Here is a tiny trained network, its code and every weight. The questions are about switching its units off for an input and a class, where a switched-off unit gives its printed mean instead of its output.

import numpy as np


def w(rows, s, z=0):
    codes = np.array(rows[::2]) - 128.0
    scale = np.full(codes.shape[1], s)
    scale[-1] = z or s
    return codes * scale


def f(y):
    return y / 2 * (1 + np.tanh(0.7978845608 * (y + 0.044715 * y**3)))


def log_softmax(a):
    a = a - a.max(-1, keepdims=True)
    return a - np.log(np.exp(a).sum(-1, keepdims=True))


def net(x, mask):
    res = np.array(x, float).reshape(1, 6) / 4 @ E
    y = f(res @ A[0][:, :-1].T + A[0][:, -1])
    res = res + np.where(mask, y, B[0][:, -1]) @ B[0][:, :-1]
    return log_softmax(res[-1] @ U[:, :-1].T + U[:, -1])


A, B = {}, {}
E = w([
[179,126,137,117,114,89,6,43,197,98,90,176],'x0',
[174,172,57,142,147,189,60,108,89,72,254,62],'x1',
[45,105,79,89,176,25,102,46,81,215,161,100],'x2',
[123,125,129,140,119,138,133,112,137,135,139,123],'x3',
[61,90,154,69,186,224,126,115,158,34,115,130],'x4',
[62,196,79,251,204,153,121,114,103,120,119,239],'x5',
],0.0094)
A[0] = w([
[159,71,182,151,151,62,88,77,205,92,144,194,97],'n1',
[89,135,90,125,179,120,90,118,109,176,103,90,66],'n2',
[203,123,146,173,127,140,157,155,145,74,105,128,136],'n3',
[148,171,106,149,139,137,135,113,119,96,156,102,171],'n4',
[139,161,88,160,93,133,209,195,107,219,150,103,94],'n5',
[135,146,125,209,171,120,135,117,169,99,118,131,86],'n6',
[137,207,90,129,76,158,91,107,109,86,141,95,143],'n7',
[211,127,137,93,157,141,42,37,144,123,100,179,3],'n8',
[92,143,119,164,164,136,198,173,61,150,146,111,183],'n9',
[64,89,116,81,140,136,102,107,108,149,147,136,56],'n10',
[101,104,163,120,120,103,153,135,155,159,72,153,123],'n11',
[75,111,56,100,130,52,149,80,123,184,148,111,138],'n12',
[140,189,97,207,176,156,124,150,100,142,116,206,106],'n13',
[90,124,89,101,154,80,86,34,117,142,133,124,105],'n14',
[203,155,121,155,89,101,138,155,75,185,124,148,124],'n15',
[148,121,170,183,63,157,140,158,160,61,142,158,66],'n16',
[181,164,100,143,46,49,48,94,192,144,141,176,118],'n17',
[168,155,82,169,36,93,111,155,107,160,127,138,39],'n18',
[199,82,135,96,117,90,140,138,133,110,122,63,130],'n19',
[63,140,123,104,162,148,186,184,57,114,112,117,94],'n20',
[98,123,170,97,187,152,140,111,170,75,119,117,83],'n21',
[173,162,92,140,94,167,127,163,163,111,83,98,53],'n22',
[120,100,174,128,99,105,173,115,183,154,94,161,25],'n23',
[76,58,123,66,174,195,102,120,174,80,128,147,108],'n24',
[150,171,101,155,135,119,75,170,118,99,201,49,129],'n25',
[109,148,72,190,193,112,106,152,107,115,109,235,48],'n26',
[161,197,95,153,72,64,140,136,159,160,133,124,85],'n27',
[93,142,109,179,155,135,145,110,109,120,158,202,117],'n28',
[199,158,107,126,164,146,64,117,110,125,163,124,105],'n29',
[36,113,69,79,154,98,114,106,42,156,113,120,129],'n30',
[135,143,185,125,164,118,216,139,133,207,64,166,39],'n31',
[119,99,114,83,90,116,255,186,106,134,182,81,108],'n32',
[170,48,141,79,75,114,102,133,103,111,122,75,143],'n33',
[171,131,121,80,113,112,65,94,180,115,95,103,119],'n34',
[92,153,182,112,90,67,181,137,140,112,87,146,151],'n35',
[124,133,121,108,133,170,98,156,59,114,209,123,75],'n36',
[202,154,151,180,137,153,162,194,154,72,114,171,69],'n37',
[175,81,165,80,106,128,140,156,181,163,151,48,153],'n38',
[106,66,176,157,102,98,71,124,154,137,66,177,73],'n39',
[87,82,142,112,165,163,143,122,93,56,123,116,140],'n40',
[168,154,93,93,155,143,52,97,95,115,181,91,152],'n41',
],0.0098,0.0017)
B[0] = w([
[85,104,177,140,84,191,32,182,97,163,138,104,194],'n1',
[163,84,64,129,115,74,138,183,143,81,112,101,174],'n2',
[159,89,76,131,49,98,164,201,133,110,112,151,195],'n3',
[112,86,136,159,149,132,136,133,100,157,92,120,180],'n4',
[83,189,148,83,58,192,73,137,93,108,151,154,241],'n5',
[117,147,157,148,139,55,126,137,187,84,139,130,170],'n6',
[138,73,144,129,152,132,134,103,79,198,47,153,200],'n7',
[101,108,220,117,93,173,6,212,103,122,199,97,211],'n8',
[128,112,200,103,120,170,65,188,131,102,132,74,235],'n9',
[184,116,72,96,45,64,170,149,109,119,156,121,170],'n10',
[157,126,125,168,170,152,140,57,74,200,62,167,192],'n11',
[214,105,116,128,70,75,171,181,155,108,114,144,235],'n12',
[112,126,140,197,189,64,92,85,177,61,99,112,231],'n13',
[180,76,89,146,25,78,147,191,116,89,98,90,209],'n14',
[107,215,95,66,97,164,126,69,84,109,226,200,204],'n15',
[220,80,69,121,14,89,182,167,145,141,131,90,203],'n16',
[77,184,145,70,101,173,56,180,99,132,185,100,224],'n17',
[102,203,62,47,78,145,161,61,110,121,162,184,197],'n18',
[113,119,110,162,173,105,172,74,209,92,161,93,212],'n19',
[82,148,170,129,99,161,52,158,88,134,153,109,217],'n20',
[128,180,57,88,126,154,122,89,67,133,253,214,182],'n21',
[149,111,82,161,110,83,176,190,132,136,70,99,177],'n22',
[152,105,118,167,159,164,185,91,83,181,81,134,185],'n23',
[112,220,68,2,71,94,144,48,72,123,217,183,212],'n24',
[125,90,180,148,180,155,201,74,98,195,56,168,232],'n25',
[58,116,160,186,209,70,137,64,227,73,185,101,224],'n26',
[111,222,57,92,130,144,134,90,131,109,172,233,193],'n27',
[69,100,159,164,190,65,100,100,189,65,132,110,200],'n28',
[160,75,168,133,130,202,144,86,84,168,76,202,201],'n29',
[224,150,89,131,77,118,154,195,150,145,110,79,222],'n30',
[160,100,156,162,170,171,150,98,78,168,67,163,215],'n31',
[81,137,246,176,164,180,39,196,126,106,206,59,248],'n32',
[86,138,119,180,228,65,175,51,215,82,123,88,224],'n33',
[58,126,210,176,159,140,61,164,152,82,166,120,203],'n34',
[131,82,89,133,173,146,99,71,107,184,52,132,192],'n35',
[125,101,150,129,178,169,165,118,93,205,111,162,201],'n36',
[223,106,53,133,44,58,126,195,167,148,103,90,224],'n37',
[73,167,116,208,220,62,156,93,252,85,175,95,234],'n38',
[86,93,163,132,131,189,145,135,100,162,72,117,182],'n39',
[106,165,89,38,118,151,90,101,79,108,154,183,188],'n40',
[149,82,118,149,168,135,115,97,104,233,48,119,230],'n41',
],0.0066,0.013)
U = w([
[82,105,147,184,234,44,130,49,255,24,149,100,137],'0',
[77,104,242,126,100,205,21,220,85,96,170,104,254],'1',
[252,54,31,126,35,43,183,212,142,110,109,107,71],'2',
[149,27,141,148,203,184,154,28,43,228,34,180,49],'3',
[99,237,33,15,101,134,113,31,63,77,204,232,55],'4',
],0.0091,0.0024)

Each question gives the input, the list of numbers given to net, and the class t.
The units are the neurons (one row each of A and B). Each row of codes is followed by its name. A weight is (code - 128) times the scale printed after its matrix; where a second scale follows, it is the last column's (A, B and U).
mask holds one flag per neuron, in row order. A switched-off neuron (its flag False) gives its mean, the last column of its row in B, instead of its output. The means were averaged over made-up inputs and are rounded, as every weight is.
A unit's drop is (log p(t) with every unit on - log p(t) with that unit switched off) / (log p(t) with every unit on - log p(t) with every unit switched off).
The circuit of an input: a set's keep is (log p(t) with only the set's units on - log p(t) with every unit switched off) / (log p(t) with every unit on - log p(t) with every unit switched off). Starting from the 12 units with the biggest drops (on a tie, the unit counted first), units are removed one at a time, each time the one whose removal leaves the highest keep (on an exact tie, the one counted first), for as long as the keep stays at least 0.8.
units of the circuit, in order: the units of the circuit, biggest drop first
k most important neurons: the k neurons with the biggest drops, biggest first
drop when u is switched off: that unit's drop, to one decimal
input [-6,-3,-4,-5,-7,-2], class 4: units of the circuit, in order -> n15
input [-6,6,-5,-5,2,6], class 0: 2 most important neurons -> n13, n26
input [6,-5,4,1,5,-5], class 1: 2 most important neurons -> n1, n8
input [4,-5,2,6,-1,3], class 3: 2 most important neurons -> n32, n11
input [4,3,-8,-2,7,-8], class 0: 3 most important neurons -> n38, n33, n34
input [-2,4,-2,-6,6,5], class 4: 3 most important neurons -> n24, n40, n21
input [-8,-2,2,-1,-7,7], class 1: 2 most important neurons -> n5, n9
input [2,7,-8,3,3,4], class 2: 2 most important neurons -> n37, n16
input [-6,1,0,6,-2,7], class 0: 2 most important neurons -> n26, n13
input [1,-8,-5,-7,-7,8], class 0: 3 most important neurons -> n26, n13, n28
input [7,-6,-6,7,8,0], class 4: 2 most important neurons -> n24, n21
input [-2,7,8,-8,-6,7], class 2: 3 most important neurons -> n30, n14, n12
input [6,5,-6,1,7,-5], class 4: 3 most important neurons -> n24, n21, n32
input [5,6,6,-3,-8,-7], class 4: units of the circuit, in order -> n27
input [1,3,3,-7,0,-3], class 0: 3 most important neurons -> n37, n16, n3
input [2,4,7,4,-7,0], class 2: 3 most important neurons -> n14, n12, n30
input [6,3,-8,0,3,5], class 2: drop when n16 is switched off -> 0.3
input [5,-6,-5,-8,-1,-1], class 3: drop when n9 is switched off -> 0.3
input [4,8,1,4,3,6], class 3: drop when n29 is switched off -> 0.1
input [6,5,6,-7,8,-4], class 4: units of the circuit, in order -> n24
input [4,1,-2,3,6,-7], class 0: drop when n38 is switched off -> 0.2
